Below is a small trained network, with its code and all its weights. Each question gives an input and a class and asks what happens when units are switched off, that is, made to give their printed mean instead of their output.

import numpy as np


def w(rows, s, z=0):
    codes = np.array(rows[::2]) - 128.0
    scale = np.full(codes.shape[1], s)
    scale[-1] = z or s
    return codes * scale


def norm(h):
    return h / np.sqrt((h * h).mean(-1, keepdims=True) + 1e-5)


def f(y):
    return y / 2 * (1 + np.tanh(0.7978845608 * (y + 0.044715 * y**3)))


def log_softmax(a):
    a = a - a.max(-1, keepdims=True)
    return a - np.log(np.exp(a).sum(-1, keepdims=True))


def net(x, mask):
    res = np.array(x, float).reshape(1, 2) / 4 @ E
    u = 0
    for l in range(3):
        y = f(norm(res) @ A[l][:, :-1].T + A[l][:, -1])
        res = res + np.where(mask[u : u + 10], y, B[l][:, -1]) @ B[l][:, :-1]
        u += 10
    return log_softmax(norm(res)[-1] @ U[:, :-1].T + U[:, -1])


A, B = {}, {}
E = w([
[118,70,119,233,176],'x0',
[5,144,57,108,140],'x1',
],0.011)
A[0] = w([
[88,85,124,179,163,135],'0.n0',
[90,84,112,119,139,150],'0.n1',
[239,196,160,91,90,106],'0.n2',
[7,115,198,249,190,4],'0.n3',
[54,184,117,95,125,138],'0.n4',
[169,126,79,162,71,137],'0.n5',
[166,79,150,141,145,84],'0.n6',
[190,3,130,75,174,113],'0.n7',
[206,144,111,160,93,137],'0.n8',
[44,89,102,131,59,107],'0.n9',
],0.0074,0.0024)
B[0] = w([
[188,159,81,132,117,199],'0.n0',
[202,180,90,120,97,161],'0.n1',
[110,147,89,221,118,253],'0.n2',
[145,93,160,14,176,249],'0.n3',
[254,182,89,253,75,226],'0.n4',
[144,167,86,138,101,135],'0.n5',
[131,161,87,98,89,155],'0.n6',
[176,152,89,103,106,165],'0.n7',
[147,192,85,138,134,173],'0.n8',
[176,202,135,154,128,191],'0.n9',
],0.0056,0.0042)
A[1] = w([
[175,156,106,153,77,206],'1.n0',
[112,39,124,154,166,55],'1.n1',
[136,145,160,48,69,121],'1.n2',
[116,30,93,205,169,6],'1.n3',
[38,128,87,124,141,80],'1.n4',
[170,124,230,137,145,43],'1.n5',
[5,160,75,124,144,71],'1.n6',
[139,88,111,46,116,156],'1.n7',
[102,137,131,171,131,101],'1.n8',
[80,202,191,61,89,148],'1.n9',
],0.011,0.0017)
B[1] = w([
[128,123,142,79,198,253],'1.n0',
[151,81,161,72,170,175],'1.n1',
[49,1,174,123,158,185],'1.n2',
[64,48,152,21,184,212],'1.n3',
[238,110,100,94,72,176],'1.n4',
[57,141,157,166,22,165],'1.n5',
[202,203,122,220,48,218],'1.n6',
[154,172,170,140,162,132],'1.n7',
[198,126,142,97,174,132],'1.n8',
[114,21,113,85,158,202],'1.n9',
],0.0072,0.0065)
A[2] = w([
[17,96,156,98,135,99],'2.n0',
[159,135,179,175,56,121],'2.n1',
[178,149,102,99,211,117],'2.n2',
[156,160,131,128,89,8],'2.n3',
[170,101,159,134,112,113],'2.n4',
[102,98,137,62,51,172],'2.n5',
[70,104,156,248,140,95],'2.n6',
[120,141,177,178,57,112],'2.n7',
[136,128,189,153,139,253],'2.n8',
[149,149,175,74,169,31],'2.n9',
],0.012,0.0031)
B[2] = w([
[192,120,68,107,141,223],'2.n0',
[150,137,39,137,49,205],'2.n1',
[65,151,219,138,85,254],'2.n2',
[182,93,103,126,150,151],'2.n3',
[118,110,74,89,121,181],'2.n4',
[95,59,182,170,254,236],'2.n5',
[82,185,140,101,203,114],'2.n6',
[181,208,56,197,121,161],'2.n7',
[45,174,61,93,126,205],'2.n8',
[145,205,98,235,138,181],'2.n9',
],0.0079,0.0047)
U = w([
[95,41,147,30,228,242],'0',
[177,165,22,129,35,103],'1',
[33,250,236,134,126,3],'2',
],0.016,0.0032)

Each question gives the input, the list of numbers given to net, and the class t.
The units are the neurons (one row each of A and B). Each row of codes is followed by its name. A weight is (code - 128) times the scale printed after its matrix; where a second scale follows, it is the last column's (A, B and U).
mask holds one flag per neuron, layer by layer. A switched-off neuron (its flag False) gives its mean, the last column of its row in B, instead of its output. The means were averaged over made-up inputs and are rounded, as every weight is.
A unit's drop is (log p(t) with every unit on - log p(t) with that unit switched off) / (log p(t) with every unit on - log p(t) with every unit switched off).
The circuit of an input: a set's keep is (log p(t) with only the set's units on - log p(t) with every unit switched off) / (log p(t) with every unit on - log p(t) with every unit switched off). Starting from the 12 units with the biggest drops (on a tie, the unit counted first), units are removed one at a time, each time the one whose removal leaves the highest keep (on an exact tie, the one counted first), for as long as the keep stays at least 0.8.
circuit, biggest first: the units of the circuit, biggest drop first
most important unit: the unit with the biggest drop
k most important neurons: the k neurons with the biggest drops, biggest first
top k neurons in layer l: the k neurons of layer l with the biggest drops, biggest first
drop of u: that unit's drop, to one decimal
input [-8,-7], class 0: 2 most important neurons -> 0.n4; 1.n2
input [-4,-4], class 0: circuit, biggest first -> 1.n2
input [-3,-3], class 2: top 3 neurons in layer 0 -> 0.n2; 0.n3; 0.n4
input [0,-3], class 2: 2 most important neurons -> 1.n0; 1.n6
input [3,4], class 1: 2 most important neurons -> 1.n6; 1.n0
input [-7,8], class 1: 3 most important neurons -> 1.n6; 0.n3; 1.n3
input [-3,-1], class 2: 3 most important neurons -> 0.n3; 0.n2; 1.n3
input [1,3], class 2: 2 most important neurons -> 0.n4; 0.n9
input [5,7], class 1: 2 most important neurons -> 1.n6; 1.n4
input [1,-3], class 2: top 2 neurons in layer 1 -> 1.n0; 1.n6
input [3,-1], class 2: drop of 0.n0 -> 0.3
input [6,-8], class 1: drop of 1.n5 -> 1.0
input [-5,-3], class 0: drop of 0.n7 -> 0.0
input [-1,-1], class 2: most important unit -> 0.n2
